+0.95 -2.07 +3.51 +1.33 +0.79 +1.03 +0.88 +4.05 -1.72 -1.55 +0.55 +4.67
 +0.61 +2.52 -1.78 +0.55 +3.72 -1.48 -> q_190
+2.02 -3.46 -2.11 -1.33 +0.06 -1.47 +4.07 -0.33 -1.07 +0.02 -4.64 -4.67
 -0.35 +0.83 +1.93 -1.17 +0.69 -2.08 -> q_71
-3.18 +3.60 +6.03 -2.77 -0.57 +1.40 +1.84 -2.12 +2.42 -1.34 -3.78 -3.05
 +0.18 +0.18 -3.16 -1.26 +1.31 -0.71 -> q_415
+2.02 -3.46 -2.11 -1.33 +0.06 -1.47 +4.07 -0.33 -1.07 -1.29 -3.00 -1.26
 +1.90 +1.12 +0.49 -6.54 +0.86 -0.92 -> q_997
-0.42 -1.55 -1.31 -1.21 -1.66 -0.08 -0.25 +0.07 -0.69 +0.42 -1.54 -2.51
 -0.73 -0.20 -1.21 -0.56 +0.42 -0.85 -> q_329
+1.62 -2.69 -3.12 -2.07 -3.13 -0.32 +2.81 +0.02 -1.84 +0.09 -4.74 -4.98
 -0.35 +0.73 +2.48 -1.49 +0.54 -2.06 -> q_220
-1.53 -0.47 +2.18 -2.69 -0.63 +0.70 +3.92 -1.18 -1.47 -1.54 -1.02 -1.30
 -0.86 +0.35 -3.98 +0.97 +1.57 +0.28 -> q_298
-1.73 -0.83 +0.41 +2.53 +2.32 -0.48 -3.92 +1.17 +1.74 +2.33 +8.02 +4.32
 -1.34 -1.36 -4.28 +0.17 -0.11 +2.52 -> q_980
-1.53 -0.47 +2.18 -2.69 +0.03 +0.70 +0.63 -1.18 -1.47 -1.54 -1.02 -1.30
 -0.86 +0.35 +0.43 +0.97 +1.57 +0.28 -> q_528
-1.05 -1.09 -0.54 -0.89 -1.00 -0.05 -1.23 -0.57 +0.03 +0.62 -0.57 -1.64
 -0.77 -0.44 -2.36 -0.63 +0.37 -0.52 -> q_28
+1.07 -2.98 -1.08 -1.26 +0.08 -1.19 +3.40 -0.23 -0.81 -1.29 -2.81 -0.94
 +1.61 -0.94 -0.36 -5.88 +1.07 -1.04 -> q_806
+1.62 -2.69 -3.12 -2.07 -3.13 -0.32 +2.81 +0.02 -1.84 +0.02 +0.02 -4.98
 -0.35 -1.84 -1.02 -0.85 +1.04 -1.16 -> q_82
howmany q_806: -0.94
2
howmany q_82: +0.02
3
howmany q_190: +2.52
1
howmany q_28: +0.63
0

-4.94 +3.04 -2.46 +8.16 -6.80 +0.67 +1.35 -4.14 -2.31 -5.15 +0.75 +0.73
 +1.40 -7.85 +0.04 -3.65 +7.56 +5.73  q_71
-5.78 -5.78 +1.50 -0.88 +3.87 -5.37 -4.65 +0.20 -1.91 +6.48 -0.39 -5.78
 -5.57 -5.78 -0.47 -3.69 -1.52 -2.66  q_980
-4.64 +3.01 +2.66 -4.40 +2.52 +1.64 +0.84 -1.51 +6.65 +0.27 +1.64 +3.66
 +2.01 +6.80 -4.64 +6.53 -4.64 +0.15  q_528
+0.05 +0.05 +0.05 +0.07 +1.63 +1.63 -0.12 -0.13 +0.58 +0.21 +1.63 +0.06
 -0.02 -0.02 +0.21 +0.21 +0.20 +0.05  q_82
howmany q_980: -5.78
4
howmany q_528: -4.63
0
howmany q_82: +0.21
3
howmany q_82: +0.05
4
howmany q_528: +1.64
2
howmany q_71: -5.15
1
howmany q_82: +1.63
3

-8.87 -6.46 -6.99 +1.91 -1.92 -7.00 -8.23 -7.59 +1.92 -7.38 = q_82
+3.85 +3.86 +3.86 +3.86 -6.44 +5.00 +3.42 +1.40 -5.75 -7.84 = q_997
-2.75 -7.66 -7.39 -7.39 -7.07 -2.32 -7.91 -7.66 -7.39 -0.38 = q_298
-7.84 +1.69 -7.20 -8.20 -7.84 -7.85 -6.74 +1.41 -3.20 -3.20 = q_528
howmany q_997: +3.85
1
howmany q_528: -3.20
2
howmany q_997: +3.86
3
howmany q_298: -7.38
0
howmany q_528: -7.84
2
howmany q_528: -7.85
1

+1.93 +3.38 -0.80 +3.38 -4.06 +3.38  q_806
+1.49 -0.60 +2.68 +2.44 -0.59 +2.44  q_528
-0.61 -0.60 -0.78 +2.44 +9.38 +2.44  q_71
howmany q_806: +3.38
3
howmany q_71: +2.45
0
howmany q_528: -0.60
1
howmany q_71: -0.77
0

+4.91 +4.81 +6.08 +2.55 -0.48 -0.69 -2.18 -5.17 -5.46 -4.77 -5.43 +4.81
 -3.47 -4.99 -2.11 +0.89 +2.90 +4.73 +4.02 +2.51 +3.77 +4.56 +5.14 +3.71
 +5.81 +4.81 +0.57 -0.47 +4.81 -1.28 : q_220
+4.91 +4.11 +2.17 +0.09 -0.48 -0.69 -2.18 -5.17 -5.46 -4.77 -0.69 -0.69
 -4.40 -0.69 -5.17 -1.78 -0.48 +1.92 -5.17 -5.18 -1.72 +1.13 +1.49 -1.72
 -1.79 -1.50 -1.49 -1.72 -1.52 -1.43 : q_190
+0.67 -0.57 +1.65 +0.09 -0.48 -0.69 -2.18 -4.45 -3.41 -2.04 -0.98 -0.63
 -1.03 +0.94 +2.84 +5.95 +5.29 +4.73 +4.02 +2.51 +2.20 +1.13 +0.02 -1.72
 -1.79 -1.43 -0.27 -0.32 -0.87 -1.28 : q_997
+4.91 +4.11 +2.17 +0.09 -0.48 -0.69 -2.18 -5.17 -5.46 -4.77 -4.17 -3.67
 -1.31 +0.45 +2.84 +5.95 +5.29 +4.73 +4.02 +2.07 -0.25 -0.80 -0.52 -1.72
 -1.79 -1.43 -0.27 -0.29 +0.50 -0.19 : q_980
-2.60 -7.31 -4.75 -0.01 -0.48 +3.00 +5.80 +4.77 +0.04 -4.77 -4.17 -4.75
 -5.82 -1.81 +2.84 +5.95 +5.29 +7.03 +4.02 +2.51 +0.14 -5.61 -6.42 -4.80
 -1.79 -1.00 +4.11 +8.57 +2.04 -1.28 : q_528
+4.91 +4.11 +2.17 +0.09 -0.48 -0.69 -2.18 -5.17 -5.46 -4.77 -4.17 -4.43
 -4.40 -4.62 -2.05 -1.78 -0.48 +1.92 +3.96 +2.51 +2.20 +1.13 +1.49 +1.82
 +0.66 +2.35 +1.70 +3.91 +3.25 +2.23 : q_329
howmany q_190: -0.48
2
howmany q_190: -1.49
1
howmany q_220: +4.81
4
howmany q_190: -5.17
3

-3.49 -6.80 -3.49 -3.49 -3.49 +6.26 +6.26  q_71
-8.51 -3.04 -3.04 -8.51 -8.52 -8.51 -8.51  q_329
-8.06 -2.08 -2.42 -0.79 -3.72 +3.78 +3.78  q_220
-3.03 -6.80 -3.43 -3.49 +4.32 +6.26 -8.52  q_806
-8.08 -7.16 -3.73 -6.81 +4.23 +6.44 +6.44  q_190
howmany q_220: +3.78
2
howmany q_329: -8.51
4
howmany q_329: -3.04
2
howmany q_190: -3.73
1
howmany q_71: -3.49
4
howmany q_806: -6.80
1
howmany q_329: -8.52
1

-0.06 -0.08 -0.08 -0.09 +0.09 -0.08  q_190
+0.59 -0.89 +1.01 +5.10 +0.59 +0.86  q_82
-0.42 +2.56 +0.60 -0.20 -2.26 -3.32  q_71
+1.03 +0.01 +1.26 +1.26 -1.70 -2.43  q_980
-0.41 +1.60 -1.20 +3.37 +0.59 +0.33  q_806
+1.02 +0.17 +1.28 +2.29 -1.59 -2.36  q_220
+6.50 +1.76 +8.17 -5.94 -0.71 +2.95  q_28
-0.05 -0.34 +2.94 +2.94 -0.34 +2.94  q_329
+6.37 +3.24 -1.62 -3.92 +2.33 -2.86  q_997
+3.89 +0.82 +1.87 -3.14 +0.00 +0.88  q_298
-0.04 -0.04 +0.03 -0.04 +0.02 -0.08  q_528
+0.81 -1.06 +1.14 -3.88 +2.64 +0.28  q_415
howmany q_329: +2.94
3
howmany q_82: +0.59
2
howmany q_528: -0.04
3
howmany q_980: +0.01
1
howmany q_190: -0.08
3

+2.70 +0.83 -2.24 +0.13 -4.66 : q_298
+0.95 +0.51 -1.08 +0.95 +0.95 : q_71
-8.62 -1.70 +5.19 -1.20 +5.19 : q_528
-0.52 +1.41 -3.00 +6.26 +6.21 : q_806
+2.70 +0.83 -2.24 +0.96 +0.43 : q_415
howmany q_298: +2.70
1
howmany q_528: +5.19
2
howmany q_71: +0.96
0

-6.37 +5.74 -6.37 +5.74 -6.37 -> q_298
-3.30 -3.30 -3.48 +5.90 +5.89 -> q_82
+0.98 +0.74 +0.98 -0.92 +0.90 -> q_329
+2.57 +2.57 +2.57 +1.82 +0.35 -> q_528
howmany q_298: +5.74
2
howmany q_329: +0.98
2
howmany q_329: +0.74
1
howmany q_298: -6.36
0
howmany q_82: +5.90
1
howmany q_528: +2.57
3

-1.83 +6.21 -0.09 +2.74 -4.66 +2.64 -0.09 -5.57 +4.73 +6.66 +1.50 +3.71
 +0.31 -0.24 +5.25 +6.79 -1.83 -3.70 -2.46 +3.11 +0.79 +0.86 +0.10 -0.43
 +4.21 -1.13 -> q_980
-2.07 +1.30 +3.37 -0.19 -2.56 +2.05 +0.39 -0.56 +2.32 +1.18 +0.87 +1.88
 -1.43 +0.56 +2.63 +3.09 -0.97 -3.70 -1.47 +3.70 +0.06 +0.81 -2.05 -0.03
 +1.03 -0.83 -> q_298
+0.26 -0.04 +4.72 +3.14 +0.40 -0.74 -1.41 +4.72 +4.18 +4.72 -0.74 -0.08
 +2.96 -0.08 -0.73 +1.58 -0.04 +4.72 -0.05 +4.72 +0.87 -0.46 +4.18 -0.40
 +2.59 -0.86 -> q_528
howmany q_528: -0.09
0
howmany q_528: -0.74
2
howmany q_980: +3.70
0
howmany q_528: +4.72
5

-0.38 -8.08 +6.52 -1.18 -2.36 +3.60 -4.56 +3.22 -0.89 +1.10 -> q_528
+5.54 -5.52 +0.28 +0.27 -8.44 -4.79 -8.13 +3.83 +0.28 -1.13 -> q_190
-3.72 +5.51 -4.11 +1.40 +3.23 +4.30 +3.84 -1.47 +0.91 -2.60 -> q_997
-1.04 +4.53 +1.08 +5.10 -1.68 +1.22 -2.31 +3.30 +6.19 +0.66 -> q_298
+0.09 +0.10 -4.04 -0.46 -2.24 -2.24 -5.37 +0.10 -1.68 -2.24 -> q_329
-2.58 +4.88 +4.24 +2.71 -1.14 -5.66 -1.06 -2.43 +2.35 +0.36 -> q_415
+3.70 +2.05 -4.49 -0.03 -3.19 -6.79 -2.98 +1.45 -3.12 -2.32 -> q_71
-1.34 +3.14 -5.90 -1.65 -3.11 -2.20 +2.42 -2.23 -5.41 -2.58 -> q_28
+1.66 -0.19 -5.35 -2.45 -0.26 +3.57 -0.43 +1.72 -0.61 -2.03 -> q_220
howmany q_190: +0.28
2
howmany q_329: +0.10
2
howmany q_190: +0.26
0
howmany q_28: -2.58
1

+2.84 -2.01 -1.68 -0.78 +3.51 +0.20 -3.83 +0.86 +0.99 +1.52 +1.78 -3.40
 +6.36 -0.38 -0.51 +1.05 -3.23 +3.21 +3.47 -3.58 +2.81 +0.45 -3.33 +2.44
 -2.29 +6.47 +0.20 +0.11 -1.97 +0.22 -0.70 +2.58 -2.70 : q_528
+2.92 -2.21 -1.92 -0.81 +3.14 +0.46 -3.83 +0.69 +0.89 +1.45 +1.77 -3.37
 +6.55 -0.43 -0.54 +1.05 -3.03 +3.26 +3.58 -3.74 +2.99 +0.56 -2.96 +2.46
 -2.13 +6.39 +0.46 +0.34 -1.93 +0.19 -0.62 -1.61 -2.91 : q_415
-2.91 +2.36 +2.08 +0.83 -2.93 -0.77 +3.78 -0.58 -0.87 -1.40 -1.76 +3.35
 -6.61 +0.55 +0.77 -0.97 +2.87 -3.39 -3.67 +3.85 -3.06 -0.73 +2.71 -2.37
 +2.04 -6.42 -0.77 -0.47 +1.70 -0.12 +0.66 -5.62 +2.99 : q_82
+2.49 -4.18 -3.64 -1.43 -0.95 +4.60 +2.98 -1.27 -0.19 -0.28 +3.43 -1.96
 +6.58 -1.51 -2.23 +0.76 +0.76 +3.18 +2.98 -4.95 +3.78 +1.90 +2.63 -0.16
 +0.14 +4.04 +4.60 +2.98 -0.05 -0.50 -0.16 +1.29 -3.46 : q_980
+1.66 +1.07 +1.00 +0.27 +5.63 -4.01 -2.88 +2.34 +1.58 +2.34 +1.44 -2.77
 +2.69 +1.01 +1.40 +0.71 -5.15 +1.49 +2.08 -0.37 +0.39 -1.13 -6.98 +2.33
 -3.15 +5.08 -4.01 -2.23 -2.63 +0.74 -0.82 +0.43 -0.49 : q_298
+2.49 -4.18 -3.64 -1.43 -0.95 +4.60 -2.54 -1.27 -0.19 -0.28 +1.05 -1.96
 +6.58 -1.51 -2.23 +0.76 +0.76 +3.18 -2.16 +0.54 -0.58 +1.04 +6.82 -2.32
 +3.16 -5.31 +3.78 +2.10 +2.65 -0.75 +0.87 -1.43 +0.73 : q_190
-2.69 +3.95 +3.42 +1.31 +0.04 -3.87 +2.99 +0.85 +0.00 -0.11 +1.41 +2.38
 -6.91 +1.41 +1.98 -0.80 +0.09 -3.39 -3.29 +4.94 -3.80 -1.69 -1.54 -1.54
 +0.38 -4.81 -3.87 -2.20 +0.52 +0.38 +0.25 -1.31 +3.55 : q_329
-1.41 -1.58 -1.37 -0.40 -5.74 +4.43 +2.58 -2.40 -1.65 -2.37 -1.30 +2.62
 -1.93 -1.10 -1.67 -0.66 +5.23 -1.24 -1.74 -0.19 +0.02 +1.38 +7.18 -2.16
 +3.18 -4.65 +4.43 +2.50 +2.59 -0.78 +0.82 -3.54 +0.20 : q_997
+2.16 -4.35 -3.79 -1.45 -2.00 +5.26 -1.99 -1.65 -0.55 -0.67 +0.80 -1.37
 +6.11 -1.74 -2.46 +0.60 +1.67 +2.86 +2.57 -4.83 -3.80 +2.13 +3.88 +0.70
 +0.65 +3.06 +5.26 +2.90 +0.45 -0.57 -0.01 -1.06 -3.39 : q_71
howmany q_980: +2.98
3
howmany q_329: +3.42
1
howmany q_980: -0.16
2
howmany q_71: -3.79
1
howmany q_190: +0.73
1

